Here is a tiny trained network, its code and every weight. The questions are about switching its units off for an input and a target symbol, where a switched-off unit gives its printed mean instead of its output.

import numpy as np


def w(rows, s, z=0):
    codes = np.array(rows[::2]) - 128.0
    scale = np.full(codes.shape[1], s)
    scale[-1] = z or s
    return codes * scale


def norm(h):
    return h / np.sqrt((h * h).mean(-1, keepdims=True) + 1e-5)


def f(y):
    return np.maximum(y, 0)


def softmax(a):
    e = np.exp(a - a.max(-1, keepdims=True))
    return e / e.sum(-1, keepdims=True)


def log_softmax(a):
    a = a - a.max(-1, keepdims=True)
    return a - np.log(np.exp(a).sum(-1, keepdims=True))


def net(x, mask):
    ids = ['ΘΩβστφ'.index(c) for c in x.split()]
    T = len(ids)
    res = E[ids] + P[:T]
    u = 0
    for l in range(2):
        r = norm(res)
        for j in range(2):
            rows = slice(3 * j, 3 * j + 3)
            q, k, v = (r @ M[l][rows].T for M in (Q, K, V))
            z = softmax(np.where(np.tri(T) > 0, q @ k.T / 3**0.5, -1e9)) @ v
            o = O[l][rows]
            res = res + np.where(mask[u + j], z, o[:, -1]) @ o[:, :-1]
        u += 2
        y = f(norm(res) @ A[l][:, :-1].T + A[l][:, -1])
        res = res + np.where(mask[u : u + 4], y, B[l][:, -1]) @ B[l][:, :-1]
        u += 4
    return log_softmax(norm(res)[-1] @ U[:, :-1].T + U[:, -1])


Q, K, V, O, A, B = {}, {}, {}, {}, {}, {}
E = w([
[193,137,120],'Θ',
[17,97,252],'Ω',
[99,155,90],'β',
[114,109,54],'σ',
[172,173,124],'τ',
[160,52,85],'φ',
],0.013)
P = w([
[89,174,209],'0',
[102,75,254],'1',
[163,169,87],'2',
[162,167,84],'3',
[180,161,93],'4',
[151,169,97],'5',
[144,157,98],'6',
[127,161,97],'7',
[129,130,94],'8',
],0.0084)
Q[0] = w([
[254,187,168],'0.h0',
[52,143,182],'0.h0',
[77,61,158],'0.h0',
[96,110,201],'0.h1',
[8,163,122],'0.h1',
[108,131,170],'0.h1',
],0.0091)
K[0] = w([
[138,188,236],'0.h0',
[237,155,94],'0.h0',
[187,161,2],'0.h0',
[216,93,102],'0.h1',
[101,99,122],'0.h1',
[132,73,80],'0.h1',
],0.0086)
V[0] = w([
[168,134,151],'0.h0',
[113,83,173],'0.h0',
[214,84,153],'0.h0',
[182,180,254],'0.h1',
[145,82,41],'0.h1',
[58,76,126],'0.h1',
],0.0077)
O[0] = w([
[176,101,145,103],'0.h0',
[214,189,33,208],'0.h0',
[96,224,199,70],'0.h0',
[158,3,241,208],'0.h1',
[77,93,73,4],'0.h1',
[103,151,210,241],'0.h1',
],0.0046,0.0022)
A[0] = w([
[218,24,109,125],'0.n0',
[124,26,49,2],'0.n1',
[103,166,26,40],'0.n2',
[190,142,2,207],'0.n3',
],0.0062,0.0044)
B[0] = w([
[2,117,31,188],'0.n0',
[77,118,159,145],'0.n1',
[172,63,125,152],'0.n2',
[37,168,135,254],'0.n3',
],0.0097,0.0053)
Q[1] = w([
[117,93,92],'1.h0',
[2,169,141],'1.h0',
[39,68,97],'1.h0',
[66,31,118],'1.h1',
[150,174,170],'1.h1',
[14,122,94],'1.h1',
],0.009)
K[1] = w([
[116,157,124],'1.h0',
[152,15,14],'1.h0',
[72,170,9],'1.h0',
[214,190,123],'1.h1',
[175,141,81],'1.h1',
[222,255,236],'1.h1',
],0.0072)
V[1] = w([
[113,76,84],'1.h0',
[134,190,166],'1.h0',
[84,32,147],'1.h0',
[148,178,142],'1.h1',
[7,80,147],'1.h1',
[179,173,142],'1.h1',
],0.014)
O[1] = w([
[29,60,84,162],'1.h0',
[231,167,140,111],'1.h0',
[89,110,47,184],'1.h0',
[174,254,196,145],'1.h1',
[189,31,34,254],'1.h1',
[111,247,192,114],'1.h1',
],0.0085,0.0082)
A[1] = w([
[115,174,164,91],'1.n0',
[87,108,2,194],'1.n1',
[133,166,183,3],'1.n2',
[210,206,221,108],'1.n3',
],0.007,0.0055)
B[1] = w([
[205,146,134,136],'1.n0',
[204,232,85,255],'1.n1',
[2,238,77,129],'1.n2',
[208,248,102,143],'1.n3',
],0.0065,0.0083)
U = w([
[143,129,117,32],'Θ',
[183,15,180,172],'Ω',
[178,105,122,151],'β',
[64,78,35,90],'σ',
[169,247,204,254],'τ',
[2,182,74,83],'φ',
],0.007,0.0046)

Each question gives the input, a string of symbols that net reads in full, and the target symbol t.
The units are the heads (3 rows each of Q, K, V and O) and the neurons (one row each of A and B). Each row of codes is followed by its name. A weight is (code - 128) times the scale printed after its matrix; where a second scale follows, it is the last column's (O, A, B and U).
mask holds one flag per unit, layer by layer, with each layer's heads first. A switched-off unit (its flag False) gives its mean, the last column of its rows in O or B, instead of its output. The means were averaged over made-up inputs and are rounded, as every weight is.
A unit's drop is (log p(t) with every unit on - log p(t) with that unit switched off) / (log p(t) with every unit on - log p(t) with every unit switched off).
k most important neurons: the k neurons with the biggest drops, biggest first
top k neurons in layer l: the k neurons of layer l with the biggest drops, biggest first
heads that matter: for each layer, one digit per head in row order, 1 if its drop is at least 0.15 and else 0, layers parted by /
drop when u is switched off: that unit's drop, to one decimal
input Θ τ Ω τ, target τ: heads that matter : 10 / 11
input φ φ φ, target τ: top 3 neurons in layer 0 : 0.n0; 0.n3; 0.n1
input φ τ Ω, target τ: heads that matter : 11 / 00
input φ Ω σ, target τ: 3 most important neurons : 0.n0; 0.n3; 0.n1
input φ Ω Ω Θ, target τ: 4 most important neurons : 0.n0; 0.n3; 0.n2; 0.n1
input τ β σ Ω φ φ Θ, target φ: most important neuron : 0.n0
input φ β Ω φ β σ Θ φ, target τ: 4 most important neurons : 0.n0; 0.n3; 0.n2; 0.n1
input τ τ τ τ, target τ: heads that matter : 00 / 01
input φ Ω φ φ β Ω Ω β β, target τ: 3 most important neurons : 0.n0; 0.n3; 0.n2
input φ Θ β β, target τ: top 2 neurons in layer 0 : 0.n0; 0.n3
input φ Ω Ω β φ, target φ: 2 most important neurons : 0.n0; 0.n3
input Ω Ω Ω Ω Ω, target Ω: 3 most important neurons : 0.n0; 1.n1; 0.n3
input φ Ω φ σ Ω Ω φ φ Θ, target φ: heads that matter : 11 / 11
input φ Ω β Ω Ω, target τ: heads that matter : 11 / 01
input φ Ω Ω β φ Ω φ φ, target φ: top neuron in layer 0 : 0.n0
input φ β Ω Θ, target τ: drop when 0.n3 is switched off : 0.7
input φ Ω φ τ φ σ Ω Ω σ, target τ: drop when 0.n2 is switched off : 0.4
input Ω Ω Θ Θ Ω, target Ω: drop when 0.n3 is switched off : 0.3
